Below are the code and all the weights of a small trained network. Each question names an input and a target symbol and asks about switching units off, where a switched-off unit gives its printed mean instead of its output.

import numpy as np


def w(rows, s, z=0):
    codes = np.array(rows[::2]) - 128.0
    scale = np.full(codes.shape[1], s)
    scale[-1] = z or s
    return codes * scale


def f(y):
    return np.maximum(y, 0)


def softmax(a):
    e = np.exp(a - a.max(-1, keepdims=True))
    return e / e.sum(-1, keepdims=True)


def log_softmax(a):
    a = a - a.max(-1, keepdims=True)
    return a - np.log(np.exp(a).sum(-1, keepdims=True))


def net(x, mask):
    ids = ['ΓΛαβητφψ'.index(c) for c in x.split()]
    T = len(ids)
    res = E[ids] + P[:T]
    u = 0
    for l in range(2):
        r = res
        for j in range(3):
            rows = slice(2 * j, 2 * j + 2)
            q, k, v = (r @ M[l][rows].T for M in (Q, K, V))
            z = softmax(np.where(np.tri(T) > 0, q @ k.T / 2**0.5, -1e9)) @ v
            o = O[l][rows]
            res = res + np.where(mask[u + j], z, o[:, -1]) @ o[:, :-1]
        u += 3
        y = f(res @ A[l][:, :-1].T + A[l][:, -1])
        res = res + np.where(mask[u : u + 8], y, B[l][:, -1]) @ B[l][:, :-1]
        u += 8
    return log_softmax(res[-1] @ U[:, :-1].T + U[:, -1])


Q, K, V, O, A, B = {}, {}, {}, {}, {}, {}
E = w([
[56,203,137,122,123,166,158,110],'Γ',
[148,159,16,194,207,144,65,180],'Λ',
[87,104,154,168,250,101,104,49],'α',
[61,55,239,92,87,203,81,97],'β',
[208,142,98,3,165,138,47,129],'η',
[74,146,147,132,94,81,26,70],'τ',
[150,144,54,161,41,141,99,171],'φ',
[67,41,159,21,214,79,82,97],'ψ',
],0.015)
P = w([
[182,54,170,129,150,2,241,104],'0',
[176,103,134,35,114,109,219,72],'1',
[181,132,140,18,112,122,157,75],'2',
[178,155,101,30,104,126,150,64],'3',
[178,150,110,41,124,128,157,81],'4',
[173,144,133,20,125,136,145,76],'5',
],0.0042)
Q[0] = w([
[115,176,109,52,215,175,19,66],'L0H0',
[157,150,135,147,109,116,168,148],'L0H0',
[163,138,142,113,102,149,117,121],'L0H1',
[11,115,200,145,159,131,103,1],'L0H1',
[110,111,153,51,173,161,146,142],'L0H2',
[149,175,35,139,69,67,39,120],'L0H2',
],0.059)
K[0] = w([
[176,135,45,169,131,95,64,167],'L0H0',
[92,136,151,86,140,143,120,108],'L0H0',
[161,165,146,116,134,127,138,151],'L0H1',
[177,183,1,134,116,144,89,196],'L0H1',
[95,94,191,98,145,109,156,130],'L0H2',
[183,166,62,114,181,151,89,121],'L0H2',
],0.06)
V[0] = w([
[250,172,250,25,80,2,212,83],'L0H0',
[185,106,58,89,136,146,139,172],'L0H0',
[199,72,116,187,96,136,173,27],'L0H1',
[64,191,176,139,198,165,34,163],'L0H1',
[142,69,122,163,117,130,123,130],'L0H2',
[177,128,102,125,56,118,186,102],'L0H2',
],0.0062)
O[0] = w([
[26,10,109,157,73,4,181,251,254],'L0H0',
[129,102,166,20,117,163,168,147,201],'L0H0',
[95,118,135,128,118,153,118,161,118],'L0H1',
[151,207,73,137,175,107,122,80,164],'L0H1',
[103,83,130,131,100,108,147,99,140],'L0H2',
[110,137,123,134,189,82,96,130,52],'L0H2',
],0.0038,0.0029)
A[0] = w([
[139,70,136,179,254,75,191,67,69],'L0N0',
[90,210,201,152,103,65,17,139,101],'L0N1',
[39,167,134,140,166,140,241,159,71],'L0N2',
[160,112,157,183,100,145,229,132,2],'L0N3',
[102,107,71,205,230,206,73,205,78],'L0N4',
[75,216,155,230,147,95,176,84,68],'L0N5',
[59,109,174,119,150,106,99,42,106],'L0N6',
[137,151,97,162,18,170,134,228,88],'L0N7',
],0.0085,0.0065)
B[0] = w([
[98,135,108,153,221,99,123,175,160],'L0N0',
[118,85,104,139,104,109,132,73,161],'L0N1',
[33,91,137,33,134,135,150,88,137],'L0N2',
[120,156,167,103,139,144,75,140,128],'L0N3',
[192,169,178,154,108,84,140,234,141],'L0N4',
[98,167,112,119,84,171,140,155,140],'L0N5',
[103,110,145,149,157,108,79,128,254],'L0N6',
[80,76,48,108,183,255,72,133,147],'L0N7',
],0.012,0.0078)
Q[1] = w([
[158,140,128,209,145,149,161,134],'L1H0',
[90,121,23,119,173,48,135,237],'L1H0',
[160,112,151,185,117,97,196,139],'L1H1',
[5,54,87,40,198,147,42,93],'L1H1',
[73,124,128,146,147,112,129,125],'L1H2',
[205,129,137,211,90,104,255,218],'L1H2',
],0.047)
K[1] = w([
[136,153,77,185,67,167,174,119],'L1H0',
[190,115,1,147,212,116,131,206],'L1H0',
[90,116,161,196,109,99,125,157],'L1H1',
[193,153,75,39,73,205,120,117],'L1H1',
[112,121,108,147,137,126,97,152],'L1H2',
[21,47,162,170,107,102,125,79],'L1H2',
],0.052)
V[1] = w([
[126,74,75,137,101,138,118,139],'L1H0',
[94,128,95,124,141,106,146,148],'L1H0',
[254,100,52,40,244,206,137,28],'L1H1',
[98,134,73,183,118,192,110,161],'L1H1',
[157,171,150,90,128,79,152,94],'L1H2',
[246,122,72,118,84,143,94,214],'L1H2',
],0.0067)
O[1] = w([
[95,151,163,125,150,102,144,133,142],'L1H0',
[113,125,139,124,188,134,123,172,127],'L1H0',
[21,33,131,113,108,49,164,250,254],'L1H1',
[119,86,170,181,140,228,155,108,108],'L1H1',
[157,164,140,77,161,103,99,132,120],'L1H2',
[138,230,194,53,125,187,3,130,169],'L1H2',
],0.0038,0.0072)
A[1] = w([
[88,208,108,89,135,37,117,114,136],'L1N0',
[162,97,24,161,70,131,107,86,159],'L1N1',
[108,171,64,173,112,58,149,67,52],'L1N2',
[135,93,147,171,93,139,176,68,143],'L1N3',
[179,91,92,92,88,98,165,208,73],'L1N4',
[115,117,187,100,91,191,123,182,3],'L1N5',
[163,133,194,125,95,181,162,54,107],'L1N6',
[171,154,9,109,95,165,212,101,74],'L1N7',
],0.011,0.0066)
B[1] = w([
[165,88,97,117,105,90,194,48,255],'L1N0',
[119,95,182,98,155,246,127,126,192],'L1N1',
[210,110,51,92,91,171,186,158,167],'L1N2',
[85,142,119,175,100,106,77,149,217],'L1N3',
[148,183,154,102,138,179,63,114,194],'L1N4',
[172,163,152,138,149,114,155,230,232],'L1N5',
[77,211,139,178,136,97,80,87,193],'L1N6',
[134,175,179,131,124,69,165,135,146],'L1N7',
],0.011,0.0078)
U = w([
[45,215,124,119,123,141,254,127,78],'Γ',
[172,194,125,93,165,113,112,103,149],'Λ',
[168,181,85,202,170,117,174,170,124],'α',
[91,94,105,177,57,119,100,93,144],'β',
[114,91,144,57,145,64,150,165,150],'η',
[120,119,84,151,107,192,155,162,62],'τ',
[49,113,181,167,123,152,112,171,185],'φ',
[109,125,110,150,227,107,174,116,3],'ψ',
],0.0066,0.0043)

Each question gives the input, a string of symbols that net reads in full, and the target symbol t.
The units are the heads (2 rows each of Q, K, V and O) and the neurons (one row each of A and B). Each row of codes is followed by its name. A weight is (code - 128) times the scale printed after its matrix; where a second scale follows, it is the last column's (O, A, B and U).
mask holds one flag per unit, layer by layer, with each layer's heads first. A switched-off unit (its flag False) gives its mean, the last column of its rows in O or B, instead of its output. The means were averaged over made-up inputs and are rounded, as every weight is.
A unit's drop is (log p(t) with every unit on - log p(t) with that unit switched off) / (log p(t) with every unit on - log p(t) with every unit switched off).
The circuit of an input: a set's keep is (log p(t) with only the set's units on - log p(t) with every unit switched off) / (log p(t) with every unit on - log p(t) with every unit switched off). Starting from the 12 units with the biggest drops (on a tie, the unit counted first), units are removed one at a time, each time the one whose removal leaves the highest keep (on an exact tie, the one counted first), for as long as the keep stays at least 0.8.
circuit, biggest first: the units of the circuit, biggest drop first
k most important neurons: the k neurons with the biggest drops, biggest first
k most important neurons of layer l: the k neurons of layer l with the biggest drops, biggest first
drop when u is switched off: that unit's drop, to one decimal
input β β α η Γ, target η: circuit, biggest first	L0H0; L1H1; L0N2; L1N6
input φ η Λ η β φ, target φ: circuit, biggest first	L0N7; L1N0; L1N1
input β Γ η α Λ β, target Λ: circuit, biggest first	L0H0; L0N4; L1H2
input α ψ η τ β, target η: circuit, biggest first	L1H1; L1N3; L1N6
input φ β τ ψ, target φ: 2 most important neurons	L0N7; L1N0
input β β β, target β: circuit, biggest first	L1N5; L1H2; L1H1; L0H0
input τ φ τ Λ Γ, target Λ: circuit, biggest first	L0H0
input β β α, target α: circuit, biggest first	L1H2; L1N2; L1H1; L0N0
input β Γ ψ τ α, target α: circuit, biggest first	L1H2; L1N2; L0H0; L0N0
input η τ η β β Λ, target Λ: circuit, biggest first	L0N4; L0H0; L1H1
input β Λ β β, target Λ: circuit, biggest first	L0N4; L1H2; L0H0
input β τ α Γ, target Γ: 2 most important neurons	L1N7; L0N5
input β Λ β β ψ ψ, target Λ: 2 most important neurons of layer 0	L0N4; L0N6
input η Γ β β Λ α, target Λ: circuit, biggest first	L0H0
input η τ η τ α, target η: 2 most important neurons of layer 0	L0N2; L0N6
input α β η β τ, target η: 2 most important neurons of layer 1	L1N3; L1N6
input β β α β, target β: 2 most important neurons of layer 1	L1N5; L1N3
input β η φ, target φ: drop when L1N1 is switched off	0.2
input α τ α τ, target τ: drop when L1H2 is switched off	0.4
input η τ β η Λ, target Λ: drop when L0N4 is switched off	0.5
input β β η α, target η: most important neuron	L1N6
